Below are the code and all the weights of a small trained network. Each question names an input and a class and asks about switching units off, where a switched-off unit gives its printed mean instead of its output.

import numpy as np


def w(rows, s, z=0):
    codes = np.array(rows[::2]) - 128.0
    scale = np.full(codes.shape[1], s)
    scale[-1] = z or s
    return codes * scale


def norm(h):
    return h / np.sqrt((h * h).mean(-1, keepdims=True) + 1e-5)


def f(y):
    return np.maximum(y, 0)


def log_softmax(a):
    a = a - a.max(-1, keepdims=True)
    return a - np.log(np.exp(a).sum(-1, keepdims=True))


def net(x, mask):
    res = np.array(x, float).reshape(1, 6) / 4 @ E
    u = 0
    for l in range(4):
        y = f(norm(res) @ A[l][:, :-1].T + A[l][:, -1])
        res = res + np.where(mask[u : u + 9], y, B[l][:, -1]) @ B[l][:, :-1]
        u += 9
    return log_softmax(norm(res)[-1] @ U[:, :-1].T + U[:, -1])


A, B = {}, {}
E = w([
[105,122,95,85,136,150,202],'x0',
[120,42,52,141,187,107,97],'x1',
[130,133,127,125,129,131,130],'x2',
[127,129,130,128,127,126,127],'x3',
[188,107,88,228,46,74,217],'x4',
[150,131,91,167,109,251,104],'x5',
],0.002)
A[0] = w([
[87,138,159,84,183,171,76,251],'L0N0',
[168,94,125,170,52,90,173,241],'L0N1',
[113,81,39,185,182,105,84,35],'L0N2',
[158,152,65,136,110,237,115,247],'L0N3',
[79,145,147,107,128,161,62,165],'L0N4',
[153,129,136,128,129,114,122,108],'L0N5',
[131,128,133,128,132,127,132,119],'L0N6',
[89,251,167,126,27,116,139,186],'L0N7',
[151,120,123,125,48,121,136,100],'L0N8',
],0.0023,0.0027)
B[0] = w([
[151,153,83,184,152,94,205,249],'L0N0',
[86,190,115,100,244,138,136,253],'L0N1',
[205,62,164,104,151,137,137,147],'L0N2',
[125,122,124,65,118,47,151,247],'L0N3',
[168,161,109,174,158,109,177,188],'L0N4',
[114,134,127,132,132,134,130,130],'L0N5',
[126,132,127,132,135,129,123,128],'L0N6',
[203,4,150,118,178,142,144,228],'L0N7',
[115,147,126,148,186,127,132,149],'L0N8',
],0.0033,0.003)
A[1] = w([
[88,135,144,93,148,165,88,30],'L1N0',
[163,116,164,169,141,92,77,253],'L1N1',
[138,123,103,162,95,253,113,71],'L1N2',
[105,104,103,138,147,106,135,72],'L1N3',
[179,144,125,116,189,91,175,173],'L1N4',
[125,153,178,119,82,140,139,69],'L1N5',
[144,140,160,188,100,111,31,124],'L1N6',
[89,129,151,97,144,150,84,17],'L1N7',
[156,122,79,146,129,213,121,165],'L1N8',
],0.005,0.0014)
B[1] = w([
[146,177,115,160,174,118,98,132],'L1N0',
[82,115,68,70,117,168,216,180],'L1N1',
[106,129,146,83,107,9,122,141],'L1N2',
[158,122,200,121,113,161,133,153],'L1N3',
[73,130,104,142,66,181,37,254],'L1N4',
[183,77,164,130,156,143,126,134],'L1N5',
[57,108,67,51,110,179,253,144],'L1N6',
[145,194,104,148,189,143,119,130],'L1N7',
[91,126,160,95,98,6,97,157],'L1N8',
],0.0038,0.0063)
A[2] = w([
[69,103,60,140,176,77,114,150],'L2N0',
[157,180,237,147,63,178,163,101],'L2N1',
[105,88,138,85,121,178,184,92],'L2N2',
[49,87,210,144,145,44,127,28],'L2N3',
[213,210,255,124,94,142,152,4],'L2N4',
[157,75,63,249,68,85,200,145],'L2N5',
[156,163,211,135,133,111,151,78],'L2N6',
[122,78,188,131,153,163,120,103],'L2N7',
[176,239,227,99,55,221,131,109],'L2N8',
],0.0024,0.0016)
B[2] = w([
[173,155,238,99,54,182,147,254],'L2N0',
[112,15,155,130,167,150,86,165],'L2N1',
[66,123,100,134,98,157,148,179],'L2N2',
[205,150,88,65,81,102,80,151],'L2N3',
[161,3,176,137,156,138,114,145],'L2N4',
[132,221,200,121,221,188,74,215],'L2N5',
[144,74,109,130,143,139,105,136],'L2N6',
[119,126,130,138,77,148,86,134],'L2N7',
[141,23,205,138,162,105,104,185],'L2N8',
],0.0026,0.0024)
A[3] = w([
[107,69,84,119,147,144,70,158],'L3N0',
[156,137,134,240,107,119,161,145],'L3N1',
[116,163,120,140,72,139,80,67],'L3N2',
[82,109,148,88,134,156,109,212],'L3N3',
[107,153,144,104,116,83,113,56],'L3N4',
[178,132,111,254,86,87,182,171],'L3N5',
[131,158,132,87,89,71,100,83],'L3N6',
[133,201,154,153,177,168,75,141],'L3N7',
[153,54,73,154,172,106,86,5],'L3N8',
],0.0041,0.0012)
B[3] = w([
[171,138,214,159,98,140,158,208],'L3N0',
[103,133,98,122,178,150,85,150],'L3N1',
[144,115,119,177,107,87,87,153],'L3N2',
[157,121,79,210,95,129,134,252],'L3N3',
[190,137,102,145,108,94,118,157],'L3N4',
[114,184,140,76,222,144,43,148],'L3N5',
[161,123,105,149,92,79,107,169],'L3N6',
[157,164,106,208,159,145,98,174],'L3N7',
[149,76,252,103,130,158,160,150],'L3N8',
],0.0037,0.0036)
U = w([
[130,205,129,142,228,148,70,134],'0',
[156,40,204,111,141,141,144,115],'1',
[144,147,113,83,86,2,110,100],'2',
[118,131,109,164,93,145,126,250],'3',
[72,141,84,73,115,162,212,10],'4',
[132,126,118,164,98,142,110,132],'5',
],0.0098,0.0023)

Each question gives the input, the list of numbers given to net, and the class t.
The units are the neurons (one row each of A and B). Each row of codes is followed by its name. A weight is (code - 128) times the scale printed after its matrix; where a second scale follows, it is the last column's (A, B and U).
mask holds one flag per neuron, layer by layer. A switched-off neuron (its flag False) gives its mean, the last column of its row in B, instead of its output. The means were averaged over made-up inputs and are rounded, as every weight is.
A unit's drop is (log p(t) with every unit on - log p(t) with that unit switched off) / (log p(t) with every unit on - log p(t) with every unit switched off).
The circuit of an input: a set's keep is (log p(t) with only the set's units on - log p(t) with every unit switched off) / (log p(t) with every unit on - log p(t) with every unit switched off). Starting from the 12 units with the biggest drops (on a tie, the unit counted first), units are removed one at a time, each time the one whose removal leaves the highest keep (on an exact tie, the one counted first), for as long as the keep stays at least 0.8.
circuit, biggest first: the units of the circuit, biggest drop first
unit that matters most: the unit with the biggest drop
k most important neurons: the k neurons with the biggest drops, biggest first
k most important neurons of layer l: the k neurons of layer l with the biggest drops, biggest first
input [-8,-2,-5,-2,-6,0], class 4: circuit, biggest first	L1N6; L0N1; L1N1
input [2,7,-4,3,3,-2], class 1: circuit, biggest first	L3N8
input [-2,2,-4,5,1,5], class 2: circuit, biggest first	L1N8; L0N7
input [-1,5,-1,-3,-2,7], class 2: 4 most important neurons	L1N8; L0N7; L1N2; L0N1
input [4,-2,-5,6,3,-4], class 5: 4 most important neurons of layer 1	L1N1; L1N4; L1N8; L1N6
input [-2,3,-1,-1,8,8], class 0: circuit, biggest first	L3N5; L2N5
input [2,5,2,8,-3,-4], class 5: 2 most important neurons of layer 3	L3N3; L3N8
input [5,-2,8,-2,-1,0], class 3: circuit, biggest first	L1N1; L3N3
input [-2,3,-5,5,-4,6], class 2: circuit, biggest first	L1N8; L0N1; L1N2
input [-4,-8,-3,-1,-7,3], class 1: circuit, biggest first	L0N1; L2N8; L1N4
input [1,-7,7,-4,-6,3], class 1: circuit, biggest first	L0N1; L2N8; L0N7
input [-8,1,-3,-8,2,-6], class 4: 2 most important neurons	L1N1; L1N6
input [6,6,2,-1,3,6], class 1: circuit, biggest first	L1N1; L3N8; L1N8
input [-6,-6,6,-5,-4,7], class 2: 3 most important neurons	L1N2; L1N8; L0N1
input [7,-5,-4,3,8,-5], class 0: 2 most important neurons	L1N1; L3N5
input [4,4,-5,-1,-2,7], class 2: circuit, biggest first	L1N8; L1N2
input [-4,1,0,3,5,-2], class 0: unit that matters most	L0N1
input [8,0,5,-7,8,-4], class 0: circuit, biggest first	L1N1; L3N5; L2N5
input [2,8,5,3,-3,8], class 1: 2 most important neurons	L3N8; L0N3
input [3,-1,5,7,7,-6], class 0: unit that matters most	L0N3
input [2,1,-5,-4,-3,6], class 2: 2 most important neurons	L1N8; L0N1
input [-8,3,3,7,3,-3], class 4: 2 most important neurons	L1N6; L1N1
